Below are the code and all the weights of a small trained network. Each question names an input and a class and asks about switching units off, where a switched-off unit gives its printed mean instead of its output.

import numpy as np


def w(rows, s, z=0):
    codes = np.array(rows[::2]) - 128.0
    scale = np.full(codes.shape[1], s)
    scale[-1] = z or s
    return codes * scale


def f(y):
    return np.maximum(y, 0)


def log_softmax(a):
    a = a - a.max(-1, keepdims=True)
    return a - np.log(np.exp(a).sum(-1, keepdims=True))


def net(x, mask):
    res = np.array(x, float).reshape(1, 4) / 4 @ E
    y = f(res @ A[0][:, :-1].T + A[0][:, -1])
    res = res + np.where(mask, y, B[0][:, -1]) @ B[0][:, :-1]
    return log_softmax(res[-1] @ U[:, :-1].T + U[:, -1])


A, B = {}, {}
E = w([
[173,39,166,47,105,101,111,223,97,76,78],'x0',
[196,110,43,189,105,193,190,166,77,56,169],'x1',
[103,201,176,157,203,172,147,223,134,106,82],'x2',
[207,194,132,104,169,111,68,129,1,170,166],'x3',
],0.0095)
A[0] = w([
[87,147,206,53,141,102,70,96,179,173,81,16],'neuron 0',
[188,66,50,86,26,80,87,33,108,182,205,143],'neuron 1',
[115,227,212,196,225,202,167,220,132,109,43,68],'neuron 2',
[252,181,132,96,170,109,49,122,4,168,173,5],'neuron 3',
[50,177,229,68,130,67,63,112,166,222,95,77],'neuron 4',
[191,18,195,2,89,89,96,244,86,52,41,51],'neuron 5',
[55,53,118,157,53,144,217,124,250,62,66,44],'neuron 6',
[152,52,127,133,57,95,139,28,125,139,162,17],'neuron 7',
[206,128,25,207,74,225,228,182,71,24,186,28],'neuron 8',
[78,199,109,229,153,152,131,58,148,209,184,3],'neuron 9',
[126,85,99,124,64,124,115,101,165,149,140,61],'neuron 10',
],0.0071,0.0056)
B[0] = w([
[176,65,197,118,103,46,127,118,113,176,163,190],'neuron 0',
[101,120,103,81,168,150,150,182,178,67,138,206],'neuron 1',
[78,95,62,42,167,138,115,176,188,66,196,221],'neuron 2',
[2,179,95,143,125,121,81,177,75,203,38,201],'neuron 3',
[138,62,160,136,103,50,196,122,105,138,147,224],'neuron 4',
[104,199,93,230,96,187,167,33,171,99,196,250],'neuron 5',
[32,200,107,149,127,140,83,184,28,216,22,219],'neuron 6',
[69,108,109,103,190,161,78,186,175,83,183,162],'neuron 7',
[157,18,227,134,84,20,170,113,111,180,150,221],'neuron 8',
[135,172,107,189,95,174,142,40,163,113,166,193],'neuron 9',
[96,131,65,104,156,123,99,151,128,122,154,151],'neuron 10',
],0.0089,0.014)
U = w([
[153,20,202,130,94,21,172,118,108,161,161,114],'0',
[76,201,111,141,137,133,106,198,51,191,29,121],'1',
[131,196,116,231,105,187,159,2,178,86,199,118],'2',
[107,92,101,13,204,142,130,224,197,31,190,104],'3',
[182,131,132,100,145,148,171,115,120,88,66,250],'4',
[253,126,155,103,155,154,91,116,116,124,88,111],'5',
[226,144,180,70,104,192,87,131,116,123,97,111],'6',
[216,138,174,110,127,145,69,135,139,106,107,109],'7',
],0.0092,0.023)

Each question gives the input, the list of numbers given to net, and the class t.
The units are the neurons (one row each of A and B). Each row of codes is followed by its name. A weight is (code - 128) times the scale printed after its matrix; where a second scale follows, it is the last column's (A, B and U).
mask holds one flag per neuron, in row order. A switched-off neuron (its flag False) gives its mean, the last column of its row in B, instead of its output. The means were averaged over made-up inputs and are rounded, as every weight is.
A unit's drop is (log p(t) with every unit on - log p(t) with that unit switched off) / (log p(t) with every unit on - log p(t) with every unit switched off).
The circuit of an input: a set's keep is (log p(t) with only the set's units on - log p(t) with every unit switched off) / (log p(t) with every unit on - log p(t) with every unit switched off). Starting from all 11 units, units are removed one at a time, each time the one whose removal leaves the highest keep (on an exact tie, the one counted first), for as long as the keep stays at least 0.8.
units of the circuit, in order: the units of the circuit, biggest drop first
unit that matters most: the unit with the biggest drop
top k neurons: the k neurons with the biggest drops, biggest first
drop of u: that unit's drop, to one decimal
input [-2,6,4,-8], class 1: units of the circuit, in order => neuron 6
input [-4,-5,-2,-2], class 0: top 2 neurons => neuron 5; neuron 4
input [-6,7,2,8], class 1: top 4 neurons => neuron 3; neuron 4; neuron 0; neuron 5
input [-3,-1,6,4], class 3: top 2 neurons => neuron 2; neuron 6
input [-6,-4,7,-5], class 3: top 2 neurons => neuron 2; neuron 5
input [-4,-1,-5,4], class 3: top 3 neurons => neuron 5; neuron 1; neuron 6
input [-2,1,-3,-2], class 4: top 3 neurons => neuron 2; neuron 5; neuron 3
input [-7,7,-6,-3], class 0: top 3 neurons => neuron 8; neuron 5; neuron 2
input [7,-5,0,-7], class 1: top 2 neurons => neuron 6; neuron 9
input [-1,-7,-8,-5], class 3: top 2 neurons => neuron 1; neuron 7
input [-4,-5,8,-7], class 3: top 2 neurons => neuron 2; neuron 3
input [-3,-7,-8,-8], class 1: top 2 neurons => neuron 6; neuron 2
input [4,5,5,-2], class 0: top 2 neurons => neuron 8; neuron 1
input [8,6,1,-7], class 2: unit that matters most => neuron 5
input [3,-7,5,-8], class 1: top 2 neurons => neuron 6; neuron 8
input [1,-6,4,-4], class 0: top 2 neurons => neuron 4; neuron 0
input [-8,3,7,-8], class 1: drop of neuron 6 => 1.9
input [2,4,0,-7], class 1: drop of neuron 6 => 1.5
input [2,2,-4,-5], class 1: drop of neuron 6 => 1.0
input [0,-3,-7,-6], class 3: units of the circuit, in order => neuron 7
input [-5,-7,3,-3], class 0: drop of neuron 5 => 0.2
